Here is a tiny trained network, its code and every weight. The questions are about switching its units off for an input and a class, where a switched-off unit gives its printed mean instead of its output.

import numpy as np


def w(rows, s, z=0):
    codes = np.array(rows[::2]) - 128.0
    scale = np.full(codes.shape[1], s)
    scale[-1] = z or s
    return codes * scale


def f(y):
    return np.maximum(y, 0)


def log_softmax(a):
    a = a - a.max(-1, keepdims=True)
    return a - np.log(np.exp(a).sum(-1, keepdims=True))


def net(x, mask):
    res = np.array(x, float).reshape(1, 6) / 4 @ E
    y = f(res @ A[0][:, :-1].T + A[0][:, -1])
    res = res + np.where(mask, y, B[0][:, -1]) @ B[0][:, :-1]
    return log_softmax(res[-1] @ U[:, :-1].T + U[:, -1])


A, B = {}, {}
E = w([
[12,139,203,189,195,66,52,140,188],'x0',
[117,129,123,119,139,132,133,133,122],'x1',
[128,132,127,124,127,129,123,131,128],'x2',
[99,15,152,52,89,133,190,190,254],'x3',
[222,78,116,183,237,210,75,226,142],'x4',
[140,37,242,57,137,159,59,73,48],'x5',
],0.0074)
A[0] = w([
[106,92,187,71,92,100,105,69,85,97],'neuron 0',
[111,47,136,76,85,116,169,205,198,86],'neuron 1',
[39,154,185,162,173,60,52,157,168,37],'neuron 2',
[205,94,131,158,208,193,86,234,134,72],'neuron 3',
[104,231,25,181,109,81,179,196,219,58],'neuron 4',
[133,173,87,174,156,111,93,84,49,80],'neuron 5',
[193,60,138,181,212,198,92,207,138,67],'neuron 6',
[120,194,42,166,127,87,194,177,171,24],'neuron 7',
[105,41,150,82,98,153,190,164,238,88],'neuron 8',
[160,139,106,103,108,160,144,112,126,28],'neuron 9',
[123,43,201,91,141,140,109,92,88,31],'neuron 10',
[133,44,254,66,133,168,44,75,58,58],'neuron 11',
[101,40,128,86,98,142,187,171,215,86],'neuron 12',
[143,217,110,203,154,144,94,76,36,91],'neuron 13',
[233,124,42,71,66,191,207,103,83,48],'neuron 14',
[135,207,113,141,123,127,105,112,63,81],'neuron 15',
[141,231,114,185,147,148,77,102,36,98],'neuron 16',
[68,168,173,167,174,75,104,134,198,28],'neuron 17',
[200,93,124,150,193,208,80,230,151,55],'neuron 18',
[111,102,118,107,129,123,135,141,147,11],'neuron 19',
[92,51,135,80,101,130,161,191,191,71],'neuron 20',
[78,172,154,80,27,37,205,38,130,60],'neuron 21',
[50,158,137,83,30,61,151,58,117,45],'neuron 22',
[222,142,48,76,65,200,218,119,81,58],'neuron 23',
[146,189,111,168,163,103,107,89,40,76],'neuron 24',
[148,71,194,66,156,115,79,72,86,25],'neuron 25',
[107,207,28,187,127,94,186,163,204,62],'neuron 26',
[65,164,160,75,44,73,163,56,121,60],'neuron 27',
[43,150,198,169,173,85,88,148,167,4],'neuron 28',
[126,97,154,97,120,133,164,150,180,17],'neuron 29',
[169,141,105,95,85,162,162,140,99,17],'neuron 30',
[52,139,185,166,173,71,80,147,159,43],'neuron 31',
[236,128,68,61,61,161,219,137,49,57],'neuron 32',
[121,140,137,127,132,150,139,122,132,94],'neuron 33',
],0.0071,0.004)
B[0] = w([
[175,173,124,163,107,187,185,183,70,199],'neuron 0',
[196,178,157,45,138,51,104,59,171,231],'neuron 1',
[45,15,135,153,109,101,37,150,151,211],'neuron 2',
[83,165,17,203,220,142,222,92,105,253],'neuron 3',
[196,154,202,121,48,229,184,215,26,238],'neuron 4',
[197,161,154,55,142,83,110,59,183,186],'neuron 5',
[90,171,29,193,173,134,216,97,120,251],'neuron 6',
[171,141,188,120,53,207,179,193,41,200],'neuron 7',
[212,182,156,28,130,54,103,56,205,247],'neuron 8',
[97,113,139,126,127,122,104,147,132,144],'neuron 9',
[157,143,151,133,76,174,167,167,83,197],'neuron 10',
[192,160,199,136,30,237,188,234,29,254],'neuron 11',
[218,185,166,55,135,50,91,53,191,234],'neuron 12',
[201,169,166,31,125,47,117,57,201,212],'neuron 13',
[37,23,160,174,128,105,37,153,144,228],'neuron 14',
[171,142,140,86,139,70,110,90,178,172],'neuron 15',
[200,165,157,26,118,57,103,63,215,212],'neuron 16',
[56,30,151,150,98,136,32,158,132,187],'neuron 17',
[80,190,36,193,198,143,195,90,116,246],'neuron 18',
[127,129,141,126,102,104,129,122,147,136],'neuron 19',
[195,165,144,65,135,81,92,83,172,218],'neuron 20',
[89,164,1,210,236,145,210,86,116,231],'neuron 21',
[86,179,27,203,232,153,209,116,132,214],'neuron 22',
[21,19,171,165,122,117,24,159,158,228],'neuron 23',
[177,171,151,51,127,59,127,86,182,189],'neuron 24',
[163,136,159,123,46,178,174,200,76,194],'neuron 25',
[189,145,204,131,45,215,186,206,27,223],'neuron 26',
[102,181,26,206,213,150,207,100,119,212],'neuron 27',
[72,53,141,151,120,112,61,138,147,194],'neuron 28',
[161,147,150,100,135,84,101,91,134,165],'neuron 29',
[87,83,140,138,126,119,94,148,135,158],'neuron 30',
[45,32,141,145,124,108,32,146,148,198],'neuron 31',
[23,24,157,159,125,106,18,158,159,228],'neuron 32',
[130,122,131,130,140,130,133,122,125,128],'neuron 33',
],0.0058,0.0089)
U = w([
[218,162,161,44,136,67,111,65,196,253],'0',
[92,155,2,182,202,161,206,108,127,50],'1',
[188,136,210,124,49,233,172,209,59,159],'2',
[18,33,164,147,121,124,24,153,157,63],'3',
],0.01,0.0006)

Each question gives the input, the list of numbers given to net, and the class t.
The units are the neurons (one row each of A and B). Each row of codes is followed by its name. A weight is (code - 128) times the scale printed after its matrix; where a second scale follows, it is the last column's (A, B and U).
mask holds one flag per neuron, in row order. A switched-off neuron (its flag False) gives its mean, the last column of its row in B, instead of its output. The means were averaged over made-up inputs and are rounded, as every weight is.
A unit's drop is (log p(t) with every unit on - log p(t) with that unit switched off) / (log p(t) with every unit on - log p(t) with every unit switched off).
The circuit of an input: a set's keep is (log p(t) with only the set's units on - log p(t) with every unit switched off) / (log p(t) with every unit on - log p(t) with every unit switched off). Starting from the 12 units with the biggest drops (on a tie, the unit counted first), units are removed one at a time, each time the one whose removal leaves the highest keep (on an exact tie, the one counted first), for as long as the keep stays at least 0.8.
units of the circuit, in order: the units of the circuit, biggest drop first
most important unit: the unit with the biggest drop
top k neurons: the k neurons with the biggest drops, biggest first
drop of u: that unit's drop, to one decimal
input [5,-6,-1,2,-4,-3], class 3: most important unit -> neuron 3
input [-2,-8,-1,-1,-7,-8], class 2: top 3 neurons -> neuron 4; neuron 26; neuron 7
input [8,-8,5,4,8,-3], class 1: top 2 neurons -> neuron 3; neuron 6
input [6,1,-2,8,-1,8], class 0: top 2 neurons -> neuron 8; neuron 12
input [-3,-8,7,-6,-7,0], class 1: top 4 neurons -> neuron 21; neuron 22; neuron 27; neuron 8
input [-2,-5,-8,5,-7,-3], class 1: top 3 neurons -> neuron 21; neuron 22; neuron 27
input [6,7,1,-2,-2,-6], class 2: top 3 neurons -> neuron 4; neuron 26; neuron 7
input [7,-5,4,-8,2,6], class 0: top 2 neurons -> neuron 13; neuron 16
input [8,-8,8,3,-1,-8], class 2: top 3 neurons -> neuron 4; neuron 26; neuron 7
input [-6,1,2,0,5,0], class 3: top 4 neurons -> neuron 23; neuron 32; neuron 14; neuron 21
input [7,-7,-4,-8,-8,-4], class 0: top 3 neurons -> neuron 13; neuron 16; neuron 5
input [2,7,5,8,8,-1], class 0: top 3 neurons -> neuron 8; neuron 12; neuron 1
input [-4,4,0,-4,7,7], class 1: top 3 neurons -> neuron 3; neuron 6; neuron 18
input [4,-7,6,-2,1,5], class 2: units of the circuit, in order -> neuron 11
input [-6,0,-4,0,6,0], class 1: top 2 neurons -> neuron 3; neuron 18
input [1,-6,-2,-1,-3,4], class 2: drop of neuron 6 -> 0.2
input [2,-6,-2,1,4,2], class 1: drop of neuron 20 -> 0.0
input [4,4,-5,2,3,-5], class 2: drop of neuron 4 -> 0.1
